Below are the code and all the weights of a small trained network. Each question names an input and a class and asks about switching units off, where a switched-off unit gives its printed mean instead of its output.

import numpy as np


def w(rows, s, z=0):
    codes = np.array(rows[::2]) - 128.0
    scale = np.full(codes.shape[1], s)
    scale[-1] = z or s
    return codes * scale


def norm(h):
    return h / np.sqrt((h * h).mean(-1, keepdims=True) + 1e-5)


def f(y):
    return y / 2 * (1 + np.tanh(0.7978845608 * (y + 0.044715 * y**3)))


def log_softmax(a):
    a = a - a.max(-1, keepdims=True)
    return a - np.log(np.exp(a).sum(-1, keepdims=True))


def net(x, mask):
    res = np.array(x, float).reshape(1, 8) / 4 @ E
    u = 0
    for l in range(4):
        y = f(norm(res) @ A[l][:, :-1].T + A[l][:, -1])
        res = res + np.where(mask[u : u + 5], y, B[l][:, -1]) @ B[l][:, :-1]
        u += 5
    return log_softmax(norm(res)[-1] @ U[:, :-1].T + U[:, -1])


A, B = {}, {}
E = w([
[153,58,108,64,128,153,209],'x0',
[61,54,115,76,147,82,80],'x1',
[148,106,5,128,151,156,76],'x2',
[67,172,82,104,130,114,89],'x3',
[164,126,121,82,171,84,136],'x4',
[184,133,232,116,136,106,113],'x5',
[114,193,190,184,188,124,206],'x6',
[143,117,132,123,211,232,130],'x7',
],0.0016)
A[0] = w([
[69,227,127,121,211,151,59,27],'L0N0',
[55,91,155,60,162,173,31,254],'L0N1',
[44,147,120,103,101,137,110,178],'L0N2',
[150,76,1,97,117,102,88,99],'L0N3',
[165,85,51,127,195,202,70,32],'L0N4',
],0.0038,0.0013)
B[0] = w([
[141,81,128,93,57,86,233,164],'L0N0',
[229,49,115,172,107,108,174,252],'L0N1',
[167,86,106,194,167,112,139,175],'L0N2',
[191,238,140,87,141,177,1,224],'L0N3',
[109,166,121,214,241,138,117,186],'L0N4',
],0.0027,0.0018)
A[1] = w([
[1,141,132,153,163,106,147,44],'L1N0',
[65,108,24,136,87,105,61,138],'L1N1',
[120,83,53,70,212,153,132,3],'L1N2',
[58,171,142,130,65,77,138,217],'L1N3',
[169,128,145,65,127,62,72,57],'L1N4',
],0.0042,0.0011)
B[1] = w([
[82,193,29,170,115,103,119,134],'L1N0',
[251,77,92,192,190,254,64,244],'L1N1',
[162,170,160,175,243,174,40,210],'L1N2',
[138,81,57,161,208,130,92,232],'L1N3',
[98,139,102,82,38,65,172,184],'L1N4',
],0.0031,0.0012)
A[2] = w([
[149,109,125,76,142,28,37,73],'L2N0',
[96,159,239,142,199,134,182,86],'L2N1',
[173,152,170,209,87,124,72,119],'L2N2',
[83,148,232,187,129,61,137,5],'L2N3',
[167,186,254,163,169,139,140,111],'L2N4',
],0.0034,0.0015)
B[2] = w([
[103,167,204,98,52,154,218,172],'L2N0',
[196,99,5,110,78,168,9,243],'L2N1',
[113,110,84,186,236,169,116,197],'L2N2',
[107,209,42,188,168,158,60,159],'L2N3',
[159,33,2,196,105,117,27,250],'L2N4',
],0.0029,0.0011)
A[3] = w([
[136,86,112,104,249,165,95,120],'L3N0',
[150,135,90,192,168,157,161,231],'L3N1',
[149,145,155,194,63,66,92,249],'L3N2',
[2,156,138,173,152,89,180,43],'L3N3',
[127,176,89,67,158,159,130,44],'L3N4',
],0.0046,0.0021)
B[3] = w([
[137,90,60,216,144,116,131,236],'L3N0',
[167,66,99,86,168,117,96,255],'L3N1',
[124,110,89,144,220,168,181,212],'L3N2',
[79,254,123,151,180,75,160,136],'L3N3',
[155,169,80,131,108,180,49,117],'L3N4',
],0.0042,0.0032)
U = w([
[178,242,91,23,19,199,14,51],'0',
[233,15,21,242,234,245,43,226],'1',
[4,223,249,184,14,206,1,1],'2',
[140,12,251,7,12,61,217,182],'3',
[8,247,120,217,205,19,224,140],'4',
],0.006,0.0058)

Each question gives the input, the list of numbers given to net, and the class t.
The units are the neurons (one row each of A and B). Each row of codes is followed by its name. A weight is (code - 128) times the scale printed after its matrix; where a second scale follows, it is the last column's (A, B and U).
mask holds one flag per neuron, layer by layer. A switched-off neuron (its flag False) gives its mean, the last column of its row in B, instead of its output. The means were averaged over made-up inputs and are rounded, as every weight is.
A unit's drop is (log p(t) with every unit on - log p(t) with that unit switched off) / (log p(t) with every unit on - log p(t) with every unit switched off).
The circuit of an input: a set's keep is (log p(t) with only the set's units on - log p(t) with every unit switched off) / (log p(t) with every unit on - log p(t) with every unit switched off). Starting from the 12 units with the biggest drops (on a tie, the unit counted first), units are removed one at a time, each time the one whose removal leaves the highest keep (on an exact tie, the one counted first), for as long as the keep stays at least 0.8.
circuit, biggest first: the units of the circuit, biggest drop first
most important unit: the unit with the biggest drop
k most important neurons: the k neurons with the biggest drops, biggest first
top k neurons in layer l: the k neurons of layer l with the biggest drops, biggest first
drop of u: that unit's drop, to one decimal
input [-4,7,3,7,1,8,-6,-3], class 3: most important neuron : [L1N4]
input [-2,-3,-3,7,2,-4,8,5], class 4: circuit, biggest first : [L1N1, L3N3]
input [5,0,-5,2,1,-3,-8,-4], class 0: 3 most important neurons : [L0N3, L1N1, L0N0]
input [-3,-3,0,1,7,-3,8,-1], class 4: circuit, biggest first : [L1N1, L3N3]
input [3,5,-6,-3,-5,-4,-3,5], class 3: circuit, biggest first : [L1N1, L3N2, L2N4]
input [5,5,-3,2,-5,2,2,2], class 3: top 3 neurons in layer 0 : [L0N4, L0N1, L0N3]
input [6,8,-6,4,-8,0,7,4], class 4: top 3 neurons in layer 1 : [L1N1, L1N0, L1N2]
input [-3,0,-3,-3,-7,6,-4,-5], class 4: 3 most important neurons : [L1N1, L2N1, L1N2]
input [-8,6,2,3,-4,5,7,2], class 4: top 2 neurons in layer 1 : [L1N0, L1N1]
input [8,1,-6,2,-2,-5,-6,-7], class 3: top 2 neurons in layer 3 : [L3N0, L3N1]
input [1,2,-5,-6,0,-7,-2,-7], class 3: 3 most important neurons : [L0N4, L1N2, L3N0]
input [-2,1,-3,3,-1,7,-3,-5], class 4: top 2 neurons in layer 3 : [L3N2, L3N1]
input [-3,7,4,-5,5,1,-2,-8], class 3: 2 most important neurons : [L1N4, L2N0]
input [8,6,-7,-8,-2,-1,-8,7], class 3: most important unit : L1N1
input [-7,-2,1,1,-2,-2,5,-3], class 4: top 2 neurons in layer 1 : [L1N0, L1N2]
input [5,-3,-8,-6,-2,-7,-6,4], class 3: drop of L1N1 : 0.1
input [0,2,-8,-5,-2,-2,-5,-2], class 3: drop of L0N4 : 0.4
input [-6,-1,-1,4,-1,7,-3,-4], class 4: drop of L1N2 : 0.0
